Below is a small trained network, with its code and all its weights. Each question gives an input and a class and asks what happens when units are switched off, that is, made to give their printed mean instead of their output.

import numpy as np


def w(rows, s, z=0):
    codes = np.array(rows[::2]) - 128.0
    scale = np.full(codes.shape[1], s)
    scale[-1] = z or s
    return codes * scale


def norm(h):
    return h / np.sqrt((h * h).mean(-1, keepdims=True) + 1e-5)


def f(y):
    return np.maximum(y, 0)


def log_softmax(a):
    a = a - a.max(-1, keepdims=True)
    return a - np.log(np.exp(a).sum(-1, keepdims=True))


def net(x, mask):
    res = np.array(x, float).reshape(1, 7) / 4 @ E
    u = 0
    for l in range(3):
        y = f(norm(res) @ A[l][:, :-1].T + A[l][:, -1])
        res = res + np.where(mask[u : u + 6], y, B[l][:, -1]) @ B[l][:, :-1]
        u += 6
    return log_softmax(norm(res)[-1] @ U[:, :-1].T + U[:, -1])


A, B = {}, {}
E = w([
[129,128,128,127],'x0',
[255,132,101,204],'x1',
[128,127,130,126],'x2',
[164,210,150,59],'x3',
[128,127,131,128],'x4',
[126,185,202,168],'x5',
[127,127,128,126],'x6',
],0.0087)
A[0] = w([
[86,150,132,146,130],'0.n1',
[117,145,198,165,2],'0.n2',
[117,81,134,166,76],'0.n3',
[83,71,116,249,83],'0.n4',
[150,93,168,151,135],'0.n5',
[180,111,89,157,127],'0.n6',
],0.015,0.0082)
B[0] = w([
[127,120,134,164,175],'0.n1',
[152,150,173,220,143],'0.n2',
[100,5,159,122,165],'0.n3',
[187,58,203,63,255],'0.n4',
[109,131,134,197,177],'0.n5',
[46,166,77,133,222],'0.n6',
],0.011,0.0066)
A[1] = w([
[207,109,89,246,99],'1.n1',
[59,88,183,127,132],'1.n2',
[107,183,246,182,92],'1.n3',
[246,154,80,183,132],'1.n4',
[242,70,121,138,107],'1.n5',
[201,189,107,94,252],'1.n6',
],0.011,0.0042)
B[1] = w([
[35,137,81,144,231],'1.n1',
[68,254,68,108,253],'1.n2',
[220,82,76,197,242],'1.n3',
[66,124,137,113,225],'1.n4',
[73,190,122,115,206],'1.n5',
[133,151,214,28,243],'1.n6',
],0.011,0.0053)
A[2] = w([
[110,119,85,50,207],'2.n1',
[111,142,183,161,171],'2.n2',
[143,76,50,74,5],'2.n3',
[41,148,141,126,65],'2.n4',
[159,83,89,138,6],'2.n5',
[99,4,128,139,64],'2.n6',
],0.017,0.0024)
B[2] = w([
[211,73,147,212,255],'2.n1',
[194,34,84,225,176],'2.n2',
[235,82,6,226,172],'2.n3',
[2,182,112,120,255],'2.n4',
[88,221,191,174,134],'2.n5',
[173,223,236,23,214],'2.n6',
],0.0095,0.0088)
U = w([
[43,187,99,128,41],'0',
[161,122,248,61,95],'1',
[187,70,107,171,254],'2',
],0.018,0.0031)

Each question gives the input, the list of numbers given to net, and the class t.
The units are the neurons (one row each of A and B). Each row of codes is followed by its name. A weight is (code - 128) times the scale printed after its matrix; where a second scale follows, it is the last column's (A, B and U).
mask holds one flag per neuron, layer by layer. A switched-off neuron (its flag False) gives its mean, the last column of its row in B, instead of its output. The means were averaged over made-up inputs and are rounded, as every weight is.
A unit's drop is (log p(t) with every unit on - log p(t) with that unit switched off) / (log p(t) with every unit on - log p(t) with every unit switched off).
The circuit of an input: a set's keep is (log p(t) with only the set's units on - log p(t) with every unit switched off) / (log p(t) with every unit on - log p(t) with every unit switched off). Starting from the 12 units with the biggest drops (on a tie, the unit counted first), units are removed one at a time, each time the one whose removal leaves the highest keep (on an exact tie, the one counted first), for as long as the keep stays at least 0.8.
circuit, biggest first: the units of the circuit, biggest drop first
most important unit: the unit with the biggest drop
k most important neurons: the k neurons with the biggest drops, biggest first
k most important neurons of layer l: the k neurons of layer l with the biggest drops, biggest first
drop when u is switched off: that unit's drop, to one decimal
input [-5,2,-3,-7,-5,-2,-1], class 1: circuit, biggest first : 2.n6
input [-7,2,6,-4,7,4,-5], class 1: 3 most important neurons : 0.n4, 2.n6, 0.n3
input [-2,7,-7,6,8,1,-1], class 0: 2 most important neurons : 0.n4, 1.n1
input [4,8,4,8,-2,5,-3], class 0: 2 most important neurons : 0.n4, 1.n1
input [5,-4,4,-1,2,-5,4], class 2: 2 most important neurons of layer 2 : 2.n1, 2.n3
input [3,2,7,4,-4,-4,-4], class 1: 4 most important neurons of layer 1 : 1.n6, 1.n3, 1.n2, 1.n1
input [-1,8,-2,4,-5,7,-3], class 0: 3 most important neurons : 1.n1, 1.n4, 2.n1
input [-7,4,-8,-6,-2,-6,6], class 1: 3 most important neurons of layer 0 : 0.n4, 0.n3, 0.n5
input [6,2,-7,4,-1,-5,8], class 2: 4 most important neurons : 0.n6, 1.n2, 0.n4, 2.n6
input [-1,5,-6,5,3,0,-4], class 0: 4 most important neurons : 0.n4, 1.n4, 2.n6, 1.n1
input [6,2,6,-4,8,-2,-6], class 1: 2 most important neurons : 0.n4, 2.n6
input [3,-4,7,3,-4,5,0], class 2: 3 most important neurons : 1.n3, 2.n4, 0.n6
input [3,5,6,6,0,-5,6], class 1: 3 most important neurons : 1.n6, 1.n3, 1.n2
input [-4,-6,-1,-1,5,-7,3], class 2: circuit, biggest first : 2.n1
input [-6,-4,-7,3,-6,6,-5], class 2: 2 most important neurons : 1.n3, 2.n4
input [-7,4,3,5,8,8,-3], class 2: 2 most important neurons of layer 2 : 2.n2, 2.n6
input [-6,-3,-8,-4,-6,4,-8], class 1: 3 most important neurons of layer 2 : 2.n6, 2.n1, 2.n3
input [-8,5,4,-7,5,-1,-5], class 1: 2 most important neurons : 0.n4, 2.n6
input [3,-4,-3,-1,6,6,-3], class 2: drop when 1.n3 is switched off : 0.6
input [-7,-5,7,8,-8,-4,0], class 1: most important unit : 0.n6
input [0,0,2,-6,8,-3,0], class 1: drop when 2.n6 is switched off : 0.4
input [2,-1,-7,-3,-1,-7,-7], class 2: drop when 2.n3 is switched off : 3.8
